Here is a tiny trained network, its code and every weight. The questions are about switching its units off for an input and a class, where a switched-off unit gives its printed mean instead of its output.

import numpy as np


def w(rows, s, z=0):
    codes = np.array(rows[::2]) - 128.0
    scale = np.full(codes.shape[1], s)
    scale[-1] = z or s
    return codes * scale


def f(y):
    return np.maximum(y, 0)


def log_softmax(a):
    a = a - a.max(-1, keepdims=True)
    return a - np.log(np.exp(a).sum(-1, keepdims=True))


def net(x, mask):
    res = np.array(x, float).reshape(1, 5) / 4 @ E
    y = f(res @ A[0][:, :-1].T + A[0][:, -1])
    res = res + np.where(mask, y, B[0][:, -1]) @ B[0][:, :-1]
    return log_softmax(res[-1] @ U[:, :-1].T + U[:, -1])


A, B = {}, {}
E = w([
[69,118,242],'x0',
[44,104,160],'x1',
[129,123,129],'x2',
[2,213,176],'x3',
[162,79,157],'x4',
],0.0074)
A[0] = w([
[35,121,37,2],'N1',
[3,53,149,248],'N2',
[75,120,76,65],'N3',
[228,160,80,229],'N4',
[245,190,87,32],'N5',
[161,103,150,193],'N6',
],0.0063,0.0057)
B[0] = w([
[168,115,133,133],'N1',
[165,87,44,254],'N2',
[254,68,104,132],'N3',
[31,157,246,226],'N4',
[166,75,9,159],'N5',
[126,140,117,176],'N6',
],0.0093,0.0077)
U = w([
[166,90,4,232],'0',
[53,139,177,253],'1',
[96,124,117,68],'2',
],0.013,0.00059)

Each question gives the input, the list of numbers given to net, and the class t.
The units are the neurons (one row each of A and B). Each row of codes is followed by its name. A weight is (code - 128) times the scale printed after its matrix; where a second scale follows, it is the last column's (A, B and U).
mask holds one flag per neuron, in row order. A switched-off neuron (its flag False) gives its mean, the last column of its row in B, instead of its output. The means were averaged over made-up inputs and are rounded, as every weight is.
A unit's drop is (log p(t) with every unit on - log p(t) with that unit switched off) / (log p(t) with every unit on - log p(t) with every unit switched off).
The circuit of an input: a set's keep is (log p(t) with only the set's units on - log p(t) with every unit switched off) / (log p(t) with every unit on - log p(t) with every unit switched off). Starting from all 6 units, units are removed one at a time, each time the one whose removal leaves the highest keep (on an exact tie, the one counted first), for as long as the keep stays at least 0.8.
units of the circuit, in order: the units of the circuit, biggest drop first
top k neurons: the k neurons with the biggest drops, biggest first
drop when u is switched off: that unit's drop, to one decimal
input [4,0,3,-8,-2], class 1: units of the circuit, in order	(N2 N4)
input [1,7,-6,-1,5], class 0: units of the circuit, in order	(N4)
input [6,-1,-1,7,-4], class 2: units of the circuit, in order	(N4 N2)
input [7,4,-1,-2,-7], class 0: units of the circuit, in order	(N4 N2)
input [-6,0,6,2,6], class 1: top 3 neurons	(N2 N4 N5)
input [-5,7,-2,-6,-7], class 2: top 3 neurons	(N4 N2 N5)
input [-1,-5,-2,3,-3], class 1: units of the circuit, in order	(N2 N5)
input [5,-7,2,-6,-3], class 1: top 2 neurons	(N4 N2)
input [-8,0,-8,4,7], class 1: top 2 neurons	(N2 N4)
input [-6,-5,5,1,5], class 1: top 2 neurons	(N4 N2)
input [-8,4,2,7,0], class 0: top 2 neurons	(N4 N3)
input [-4,6,-7,6,-6], class 0: top 3 neurons	(N4 N2 N3)
input [-4,-7,-6,4,-7], class 1: drop when N4 is switched off	0.5
input [4,7,-7,-5,-2], class 0: drop when N4 is switched off	0.7
input [-8,4,-5,-7,-8], class 2: drop when N1 is switched off	0.0
input [-8,1,7,-4,1], class 2: units of the circuit, in order	(N4)
